Below are the code and all the weights of a small trained network. Each question names an input and a class and asks about switching units off, where a switched-off unit gives its printed mean instead of its output.

import numpy as np


def w(rows, s, z=0):
    codes = np.array(rows[::2]) - 128.0
    scale = np.full(codes.shape[1], s)
    scale[-1] = z or s
    return codes * scale


def f(y):
    return y / 2 * (1 + np.tanh(0.7978845608 * (y + 0.044715 * y**3)))


def log_softmax(a):
    a = a - a.max(-1, keepdims=True)
    return a - np.log(np.exp(a).sum(-1, keepdims=True))


def net(x, mask):
    res = np.array(x, float).reshape(1, 5) / 4 @ E
    y = f(res @ A[0][:, :-1].T + A[0][:, -1])
    res = res + np.where(mask, y, B[0][:, -1]) @ B[0][:, :-1]
    return log_softmax(res[-1] @ U[:, :-1].T + U[:, -1])


A, B = {}, {}
E = w([
[147,62,143,22,120,65,119,146,62,1,102],'x0',
[149,63,106,154,118,172,66,47,182,106,108],'x1',
[42,79,146,142,238,49,89,174,51,171,91],'x2',
[118,124,161,103,108,178,157,169,174,96,102],'x3',
[133,182,22,162,136,117,88,227,190,119,56],'x4',
],0.0089)
A[0] = w([
[116,105,62,215,127,154,63,157,188,120,93,150],'n1',
[150,79,141,40,102,132,136,165,102,74,108,172],'n2',
[153,157,58,124,168,134,65,131,159,188,117,156],'n3',
[154,155,162,181,98,164,130,76,188,123,183,175],'n4',
[38,110,98,182,196,115,126,144,123,165,114,142],'n5',
[131,230,69,138,130,138,128,175,178,127,106,160],'n6',
[49,63,145,124,168,126,145,115,121,194,111,139],'n7',
[94,132,162,124,164,97,151,149,121,167,96,67],'n8',
[59,87,181,84,221,83,111,130,83,124,119,207],'n9',
[191,180,75,172,72,142,147,143,175,148,165,254],'n10',
[153,125,57,165,130,182,164,91,199,130,88,194],'n11',
[8,165,122,187,201,65,111,138,81,243,176,189],'n12',
[117,28,122,63,87,82,154,85,107,28,103,136],'n13',
[163,97,188,121,60,227,141,12,168,108,199,147],'n14',
[99,146,84,191,98,148,53,129,203,135,75,143],'n15',
[150,201,151,78,109,151,254,183,153,93,137,75],'n16',
[157,156,65,181,137,193,32,148,177,145,67,125],'n17',
[102,53,143,97,188,86,117,144,52,53,150,180],'n18',
[174,130,155,139,59,190,155,51,163,167,202,142],'n19',
],0.008,0.0045)
B[0] = w([
[89,52,138,92,130,147,190,123,162,102,73,193],'n1',
[132,137,63,37,96,93,62,116,107,129,129,185],'n2',
[111,98,152,180,137,98,163,123,193,95,131,178],'n3',
[170,97,134,123,164,206,153,93,115,131,165,196],'n4',
[61,102,141,165,138,137,139,135,158,157,121,193],'n5',
[106,172,67,108,79,147,203,136,160,97,130,193],'n6',
[93,96,185,148,142,149,88,150,106,180,104,178],'n7',
[94,114,160,129,102,152,97,141,96,192,136,153],'n8',
[107,85,154,173,123,94,55,226,82,99,67,211],'n9',
[153,164,122,149,93,203,240,83,194,100,210,209],'n10',
[127,62,129,86,146,201,161,80,186,105,113,191],'n11',
[50,133,215,255,104,133,179,155,95,155,125,250],'n12',
[205,85,80,64,182,78,35,126,87,77,114,208],'n13',
[195,88,204,55,186,164,74,82,124,218,145,241],'n14',
[149,36,91,141,115,157,183,92,165,70,78,190],'n15',
[117,184,62,72,70,131,94,165,87,179,141,168],'n16',
[136,77,84,96,162,141,203,133,162,50,91,197],'n17',
[108,149,87,160,201,65,52,164,103,78,67,204],'n18',
[197,152,199,129,145,200,114,50,118,159,160,217],'n19',
],0.0074,0.014)
U = w([
[215,103,195,90,146,187,102,9,141,198,183,184],'0',
[97,225,144,230,81,105,192,107,120,143,206,105],'1',
[133,245,60,56,3,155,153,183,134,162,171,7],'2',
[158,113,80,69,139,34,31,141,94,71,93,137],'3',
[121,78,61,126,109,147,215,95,206,60,101,211],'4',
[21,100,199,204,129,100,104,184,98,175,79,143],'5',
],0.0072,0.0014)

Each question gives the input, the list of numbers given to net, and the class t.
The units are the neurons (one row each of A and B). Each row of codes is followed by its name. A weight is (code - 128) times the scale printed after its matrix; where a second scale follows, it is the last column's (A, B and U).
mask holds one flag per neuron, in row order. A switched-off neuron (its flag False) gives its mean, the last column of its row in B, instead of its output. The means were averaged over made-up inputs and are rounded, as every weight is.
A unit's drop is (log p(t) with every unit on - log p(t) with that unit switched off) / (log p(t) with every unit on - log p(t) with every unit switched off).
The circuit of an input: a set's keep is (log p(t) with only the set's units on - log p(t) with every unit switched off) / (log p(t) with every unit on - log p(t) with every unit switched off). Starting from the 12 units with the biggest drops (on a tie, the unit counted first), units are removed one at a time, each time the one whose removal leaves the highest keep (on an exact tie, the one counted first), for as long as the keep stays at least 0.8.
units of the circuit, in order: the units of the circuit, biggest drop first
unit that matters most: the unit with the biggest drop
top k neurons: the k neurons with the biggest drops, biggest first
drop of u: that unit's drop, to one decimal
input [2,-6,-5,6,6], class 2: unit that matters most => n16
input [0,-8,0,-2,0], class 1: units of the circuit, in order => n14, n13
input [-7,-4,-1,-2,2], class 4: units of the circuit, in order => n17, n6
input [-4,-6,2,-7,7], class 1: units of the circuit, in order => n12, n6, n10
input [6,-2,8,0,-6], class 3: top 2 neurons => n13, n18
input [5,2,-5,-6,1], class 3: top 3 neurons => n13, n19, n12
input [-1,5,8,3,8], class 4: top 4 neurons => n17, n15, n1, n6
input [-7,0,-5,-4,2], class 4: top 3 neurons => n17, n6, n15
input [4,5,-1,-2,-6], class 3: top 2 neurons => n13, n18
input [-8,-7,0,2,5], class 4: top 2 neurons => n17, n15
input [-7,-2,0,-6,1], class 1: top 2 neurons => n12, n13
input [-7,6,-8,-6,5], class 4: drop of n17 => 0.2
input [2,7,8,0,-7], class 5: drop of n9 => 0.1
input [2,-8,-2,7,-3], class 2: units of the circuit, in order => n16
input [5,-5,5,-5,8], class 5: drop of n13 => 0.0
input [-2,-5,1,5,3], class 2: drop of n6 => 0.1
